Below are the code and all the weights of a small trained network. Each question names an input and a class and asks about switching units off, where a switched-off unit gives its printed mean instead of its output.

import numpy as np


def w(rows, s, z=0):
    codes = np.array(rows[::2]) - 128.0
    scale = np.full(codes.shape[1], s)
    scale[-1] = z or s
    return codes * scale


def f(y):
    return y / 2 * (1 + np.tanh(0.7978845608 * (y + 0.044715 * y**3)))


def log_softmax(a):
    a = a - a.max(-1, keepdims=True)
    return a - np.log(np.exp(a).sum(-1, keepdims=True))


def net(x, mask):
    res = np.array(x, float).reshape(1, 4) / 4 @ E
    y = f(res @ A[0][:, :-1].T + A[0][:, -1])
    res = res + np.where(mask, y, B[0][:, -1]) @ B[0][:, :-1]
    return log_softmax(res[-1] @ U[:, :-1].T + U[:, -1])


A, B = {}, {}
E = w([
[180,52,225,134,145,177,111,98,162,103,145,230],'x0',
[109,173,161,95,137,17,60,132,182,234,170,227],'x1',
[57,52,237,179,154,184,166,133,60,136,254,147],'x2',
[107,153,117,62,219,198,80,209,185,85,172,52],'x3',
],0.008)
A[0] = w([
[169,168,98,59,212,153,121,169,133,125,114,86,119],'neuron 1',
[15,158,126,92,117,100,97,177,185,138,190,120,129],'neuron 2',
[136,174,110,128,36,62,152,73,112,177,74,124,203],'neuron 3',
[86,102,175,129,180,125,106,91,148,162,219,185,242],'neuron 4',
[116,39,135,177,124,177,198,94,38,80,136,103,155],'neuron 5',
[87,173,164,144,128,85,126,137,151,133,140,175,189],'neuron 6',
[121,29,164,169,133,159,160,89,99,65,148,173,253],'neuron 7',
[170,146,141,76,148,151,105,137,183,78,144,121,149],'neuron 8',
[87,92,117,214,118,151,254,111,86,104,161,109,247],'neuron 9',
[56,159,154,117,199,136,108,149,91,126,181,110,227],'neuron 10',
[134,174,70,101,124,106,126,146,146,128,120,78,213],'neuron 11',
[66,140,98,121,138,172,180,193,58,131,164,91,149],'neuron 12',
],0.0081,0.0025)
B[0] = w([
[101,92,178,124,177,143,119,147,147,100,97,176,204],'neuron 1',
[68,103,97,132,113,128,106,79,131,122,118,81,189],'neuron 2',
[171,181,51,219,124,99,141,67,8,160,122,119,242],'neuron 3',
[110,53,122,112,118,168,118,110,134,135,178,99,251],'neuron 4',
[144,98,75,184,87,147,170,101,103,173,187,86,249],'neuron 5',
[153,111,94,138,81,166,113,134,111,153,138,121,185],'neuron 6',
[181,91,139,178,117,175,154,156,130,182,180,164,254],'neuron 7',
[114,102,156,106,118,172,123,177,177,155,142,131,181],'neuron 8',
[89,73,102,88,124,165,100,115,107,182,178,78,240],'neuron 9',
[103,98,102,125,120,108,110,75,108,123,174,71,197],'neuron 10',
[116,102,102,82,132,108,119,69,170,81,97,142,204],'neuron 11',
[88,64,136,76,118,144,88,119,159,111,123,136,193],'neuron 12',
],0.011,0.0095)
U = w([
[80,122,130,94,141,130,95,120,165,81,115,105,113],'0',
[176,131,254,145,129,177,143,203,159,146,128,169,49],'1',
[164,228,73,158,116,39,152,109,107,110,64,126,76],'2',
[125,132,96,158,78,133,134,110,94,192,188,101,251],'3',
],0.0099,0.0013)

Each question gives the input, the list of numbers given to net, and the class t.
The units are the neurons (one row each of A and B). Each row of codes is followed by its name. A weight is (code - 128) times the scale printed after its matrix; where a second scale follows, it is the last column's (A, B and U).
mask holds one flag per neuron, in row order. A switched-off neuron (its flag False) gives its mean, the last column of its row in B, instead of its output. The means were averaged over made-up inputs and are rounded, as every weight is.
A unit's drop is (log p(t) with every unit on - log p(t) with that unit switched off) / (log p(t) with every unit on - log p(t) with every unit switched off).
The circuit of an input: a set's keep is (log p(t) with only the set's units on - log p(t) with every unit switched off) / (log p(t) with every unit on - log p(t) with every unit switched off). Starting from all 12 units, units are removed one at a time, each time the one whose removal leaves the highest keep (on an exact tie, the one counted first), for as long as the keep stays at least 0.8.
units of the circuit, in order: the units of the circuit, biggest drop first
unit that matters most: the unit with the biggest drop
k most important neurons: the k neurons with the biggest drops, biggest first
drop when u is switched off: that unit's drop, to one decimal
input [-7,-2,6,6], class 0: units of the circuit, in order	[neuron 12; neuron 3]
input [8,1,-4,-4], class 1: units of the circuit, in order	[neuron 5; neuron 9]
input [0,7,-8,3], class 2: unit that matters most	neuron 3
input [7,6,3,-3], class 1: units of the circuit, in order	[neuron 3; neuron 5]
input [7,3,0,0], class 1: 2 most important neurons	[neuron 3; neuron 5]
input [8,7,-5,5], class 0: 2 most important neurons	[neuron 7; neuron 2]
input [8,2,-1,-4], class 1: drop when neuron 9 is switched off	0.2
input [-7,6,8,3], class 0: drop when neuron 12 is switched off	0.3
input [5,5,-1,6], class 0: drop when neuron 7 is switched off	0.2
input [-5,-5,-4,5], class 0: drop when neuron 1 is switched off	0.0
